Below is a small trained network, with its code and all its weights. Each question gives an input and a class and asks what happens when units are switched off, that is, made to give their printed mean instead of their output.

import numpy as np


def w(rows, s, z=0):
    codes = np.array(rows[::2]) - 128.0
    scale = np.full(codes.shape[1], s)
    scale[-1] = z or s
    return codes * scale


def norm(h):
    return h / np.sqrt((h * h).mean(-1, keepdims=True) + 1e-5)


def f(y):
    return np.maximum(y, 0)


def log_softmax(a):
    a = a - a.max(-1, keepdims=True)
    return a - np.log(np.exp(a).sum(-1, keepdims=True))


def net(x, mask):
    res = np.array(x, float).reshape(1, 3) / 4 @ E
    u = 0
    for l in range(2):
        y = f(norm(res) @ A[l][:, :-1].T + A[l][:, -1])
        res = res + np.where(mask[u : u + 12], y, B[l][:, -1]) @ B[l][:, :-1]
        u += 12
    return log_softmax(norm(res)[-1] @ U[:, :-1].T + U[:, -1])


A, B = {}, {}
E = w([
[169,109,62,123,122,78,23,127,116,113,123,132],'x0',
[166,157,244,159,138,61,55,194,139,144,123,154],'x1',
[163,87,136,132,121,1,208,53,118,128,108,85],'x2',
],0.0072)
A[0] = w([
[120,129,129,127,132,60,152,129,134,120,131,130,61],'L0N1',
[124,131,191,123,125,108,134,133,123,134,127,129,214],'L0N2',
[121,136,111,125,134,176,57,139,136,128,132,124,1],'L0N3',
[120,131,72,128,131,138,194,112,134,134,124,121,36],'L0N4',
[127,117,117,124,123,136,149,120,135,126,134,125,69],'L0N5',
[125,139,126,132,127,104,135,122,131,134,132,127,101],'L0N6',
[111,135,146,125,128,142,171,126,131,131,131,128,153],'L0N7',
[120,129,28,131,131,164,249,109,123,126,127,131,13],'L0N8',
[118,137,173,132,131,239,153,152,133,131,130,134,60],'L0N9',
[134,129,34,131,128,152,44,129,126,128,129,128,183],'L0N10',
[124,127,114,128,121,171,75,147,117,120,125,139,42],'L0N11',
[127,121,98,118,120,141,175,114,123,126,131,130,29],'L0N12',
],0.019,0.0041)
B[0] = w([
[151,130,152,106,95,92,127,89,54,183,104,135,173],'L0N1',
[136,145,147,203,163,118,173,146,172,91,148,154,190],'L0N2',
[148,129,43,155,150,115,90,153,166,161,142,165,195],'L0N3',
[180,79,108,110,131,131,131,117,156,61,157,56,192],'L0N4',
[158,114,123,125,126,136,111,141,139,114,132,85,147],'L0N5',
[134,119,146,117,114,114,119,109,115,142,114,134,143],'L0N6',
[161,115,71,174,161,106,72,171,198,96,169,155,172],'L0N7',
[205,88,66,98,137,194,200,133,194,90,171,1,250],'L0N8',
[33,139,252,61,101,187,152,132,56,92,99,101,216],'L0N9',
[73,129,33,107,127,127,70,102,140,165,95,175,237],'L0N10',
[151,138,64,154,136,123,83,142,171,153,141,148,188],'L0N11',
[182,102,122,110,131,129,108,108,163,60,141,68,171],'L0N12',
],0.018,0.019)
A[1] = w([
[48,117,136,58,96,145,133,78,66,146,89,127,130],'L1N1',
[125,103,47,77,106,133,118,71,91,154,100,95,103],'L1N2',
[145,125,174,111,112,154,154,132,112,148,138,117,60],'L1N3',
[113,151,247,113,108,138,182,142,62,122,118,90,34],'L1N4',
[171,105,111,106,133,151,168,115,146,102,141,34,87],'L1N5',
[158,137,133,130,113,146,165,122,98,152,139,117,31],'L1N6',
[140,129,207,110,113,92,114,135,78,111,117,111,85],'L1N7',
[222,122,172,175,117,57,195,110,100,155,153,122,14],'L1N8',
[145,120,106,164,131,76,180,79,121,122,112,142,140],'L1N9',
[214,74,91,96,128,159,200,121,182,73,173,14,69],'L1N10',
[98,132,146,154,135,169,207,136,129,102,132,134,88],'L1N11',
[115,100,167,118,122,124,146,114,98,91,129,123,6],'L1N12',
],0.016,0.0022)
B[1] = w([
[163,125,151,89,83,160,172,124,47,135,147,79,143],'L1N1',
[193,123,249,176,116,78,154,174,104,100,192,165,177],'L1N2',
[139,129,112,162,135,111,151,109,146,141,134,146,139],'L1N3',
[145,136,155,194,176,61,125,137,198,95,129,156,163],'L1N4',
[139,65,62,103,112,99,132,67,145,77,147,91,203],'L1N5',
[109,145,103,124,121,118,118,128,105,139,110,161,135],'L1N6',
[105,164,129,189,162,130,167,129,160,132,123,145,148],'L1N7',
[101,180,105,104,148,189,115,113,132,201,16,71,175],'L1N8',
[125,102,94,74,105,114,146,56,134,121,94,102,153],'L1N9',
[153,28,39,66,118,132,150,71,178,24,162,22,252],'L1N10',
[134,114,155,140,123,77,155,133,110,113,197,135,152],'L1N11',
[158,143,123,171,149,120,130,160,150,149,158,147,140],'L1N12',
],0.017,0.03)
U = w([
[164,49,79,87,120,141,166,88,164,42,170,35,165],'0',
[144,185,140,161,157,103,174,63,141,201,6,91,136],'1',
[114,74,160,129,144,148,131,117,100,135,106,144,12],'2',
[83,167,249,199,173,119,187,173,155,71,162,147,131],'3',
[57,146,159,59,84,231,107,180,50,131,151,128,111],'4',
[188,112,184,106,62,70,142,93,24,162,137,152,116],'5',
[142,143,28,164,131,109,48,162,157,193,148,225,137],'6',
],0.011)

Each question gives the input, the list of numbers given to net, and the class t.
The units are the neurons (one row each of A and B). Each row of codes is followed by its name. A weight is (code - 128) times the scale printed after its matrix; where a second scale follows, it is the last column's (A, B and U).
mask holds one flag per neuron, layer by layer. A switched-off neuron (its flag False) gives its mean, the last column of its row in B, instead of its output. The means were averaged over made-up inputs and are rounded, as every weight is.
A unit's drop is (log p(t) with every unit on - log p(t) with that unit switched off) / (log p(t) with every unit on - log p(t) with every unit switched off).
The circuit of an input: a set's keep is (log p(t) with only the set's units on - log p(t) with every unit switched off) / (log p(t) with every unit on - log p(t) with every unit switched off). Starting from the 12 units with the biggest drops (on a tie, the unit counted first), units are removed one at a time, each time the one whose removal leaves the highest keep (on an exact tie, the one counted first), for as long as the keep stays at least 0.8.
units of the circuit, in order: the units of the circuit, biggest drop first
top k neurons: the k neurons with the biggest drops, biggest first
k most important neurons of layer l: the k neurons of layer l with the biggest drops, biggest first
drop of u: that unit's drop, to one decimal
input [0,2,-1], class 3: units of the circuit, in order => L0N8, L1N10, L0N10, L0N4
input [-7,-1,-6], class 3: units of the circuit, in order => L0N9, L1N10, L0N8, L1N4
input [-1,8,-7], class 3: units of the circuit, in order => L0N8, L1N10, L1N5
input [2,0,5], class 1: 2 most important neurons of layer 1 => L1N8, L1N10
input [0,4,-3], class 6: top 3 neurons => L0N8, L1N10, L0N3
input [-2,-2,-6], class 4: top 2 neurons => L0N9, L1N10
input [2,1,5], class 1: top 2 neurons => L0N8, L0N10
input [-5,0,-8], class 3: 2 most important neurons of layer 1 => L1N4, L1N10
input [3,2,3], class 1: top neuron => L0N8
input [3,1,8], class 1: top 2 neurons => L0N8, L0N10
input [-1,7,0], class 1: 4 most important neurons of layer 0 => L0N8, L0N9, L0N4, L0N10
input [2,-2,-6], class 6: top 2 neurons => L0N3, L0N11
input [1,2,-8], class 6: top 3 neurons => L0N3, L0N11, L1N10
input [-6,1,-1], class 3: top neuron => L0N9
input [2,2,0], class 6: top 2 neurons => L0N8, L0N9
input [0,2,-7], class 4: 2 most important neurons of layer 0 => L0N9, L0N7
input [-1,2,0], class 3: 2 most important neurons of layer 0 => L0N8, L0N4
input [2,-1,-4], class 6: drop of L0N3 => 0.0
input [-2,6,-8], class 4: drop of L0N11 => 0.3
input [-5,4,0], class 3: drop of L0N8 => 0.5
input [-8,1,-3], class 3: most important neuron of layer 0 => L0N9
